Each row has a name. After each piece below comes the name of the row it's from, unless a question asks for something else. Each question is about the rows just above it. Places in a row count from 1.

[-3.98  1.96 -5.08 -0.40  0.50  0.14  0.50  1.88  1.25 -3.62] -> K_763
[-3.18  1.83  1.52  2.29 -0.29 -1.12 -0.34  6.83 -4.86 -1.73] -> K_750
[-4.88  1.39 -2.72  0.73 -1.93 -1.96 -5.82 -6.69 -1.23 -4.87] -> K_178
[ 2.39  1.44 -4.39 -1.51  1.48  0.96  1.27  4.89  2.18  5.37] -> K_767
[ 1.70 -2.86  8.01 -0.33  0.75  1.57 -1.65 -6.03  3.45  4.17] -> K_766
[ 4.49 -1.24  4.90 -1.36 -0.49 -3.28  5.65  4.83  0.09 -7.47] -> K_33
Row and place of [-4.87] in the named rows:	K_178, 10
Where in the named rows is [1.70]?	K_766, 1
[-1.24] is at row and place	K_33, 2

[ 3.44  3.41  0.01  3.58  2.57 -0.19 -0.24  3.58  0.08 -0.01  3.39 -0.50
 -0.16 -2.69  4.17 -4.14  3.46  3.45  3.55  0.03  0.09  0.20  0.14 -0.15
  0.01  0.02  3.37  0.01  3.42  3.53  3.56  3.44 -0.07 -0.01  3.41  3.37
  0.29  0.12  3.29  3.38  3.62 -0.02  6.46 -0.04  0.25  3.77 -0.02 -0.06
  0.12] = K_581
[ 3.44  3.41  0.01  3.58  2.57 -0.19 -0.24  3.58  0.08 -0.01  3.39 -0.50
 -0.16 -2.69  4.17 -4.14  3.46  3.45  3.55  0.03 -0.11  0.20  0.14 -0.15
  0.01  0.02  3.37  0.01  3.42  3.53  3.56  3.44 -0.07 -0.01  3.41  3.37
  0.29  0.12  3.29  3.38  3.62 -0.02  6.46 -0.04  0.25  3.77 -0.02 -0.06
  0.12] = K_930
[ 3.44  3.41  0.01  3.58  2.57 -0.19 -0.24  3.58  0.08 -0.01  3.39 -0.50
 -0.16 -2.69  4.17 -4.14  3.46  3.45  3.55  0.03 -0.11  0.20  0.14 -0.15
  0.01  0.02  3.37  0.01  3.42  3.53  3.56  3.44 -0.07 -0.01  3.41  3.37
  0.29  0.12  3.29  3.38  3.62  3.28  6.46 -0.04  0.25  0.00  3.49  0.07
  3.37] = K_170
Where do [ 3.44  3.41  0.01  3.58  2.57 -0.19 -0.24  3.58  0.08 -0.01  3.39 -0.50
 -0.16 -2.69  4.17 -4.14  3.46  3.45  3.55  0.03 -0.11  0.20  0.14 -0.15
  0.01  0.02  3.37  0.01  3.42  3.53  3.56  3.44 -0.07 -0.01  3.41  3.37
  0.29  0.12  3.29  3.38  3.62 -0.02  6.46 -0.04  0.25  3.77 -0.02 -0.06
  0.12] appear?	K_930
[ 3.44  3.41  0.01  3.58  2.57 -0.19 -0.24  3.58  0.08 -0.01  3.39 -0.50
 -0.16 -2.69  4.17 -4.14  3.46  3.45  3.55  0.03  0.09  0.20  0.14 -0.15
  0.01  0.02  3.37  0.01  3.42  3.53  3.56  3.44 -0.07 -0.01  3.41  3.37
  0.29  0.12  3.29  3.38  3.62 -0.02  6.46 -0.04  0.25  3.77 -0.02 -0.06
  0.12] is in which row?	K_581
asked: [ 3.44  3.41  0.01  3.58  2.57 -0.19 -0.24  3.58  0.08 -0.01  3.39 -0.50
 -0.16 -2.69  4.17 -4.14  3.46  3.45  3.55  0.03 -0.11  0.20  0.14 -0.15
  0.01  0.02  3.37  0.01  3.42  3.53  3.56  3.44 -0.07 -0.01  3.41  3.37
  0.29  0.12  3.29  3.38  3.62  3.28  6.46 -0.04  0.25  0.00  3.49  0.07
  3.37]	K_170
[0.07] is at row and place	K_170, 48

[-1.11 -0.06  0.03  3.78 -1.12 -1.74 -0.43 -1.33]  K_938
[-1.92  2.09  1.16 -2.80  6.08 -0.11  0.86  1.28]  K_459
[ 1.14  3.02 -1.79  1.56 -1.35  3.35  4.54  1.47]  K_926
[ 2.80  0.17 -0.05 -0.44 -1.44  1.55  2.57  1.77]  K_479
[1.55] is at row and place	K_479, 6
Row and place of [-0.44] in the named rows:	K_479, 4
[-1.12] is at row and place	K_938, 5

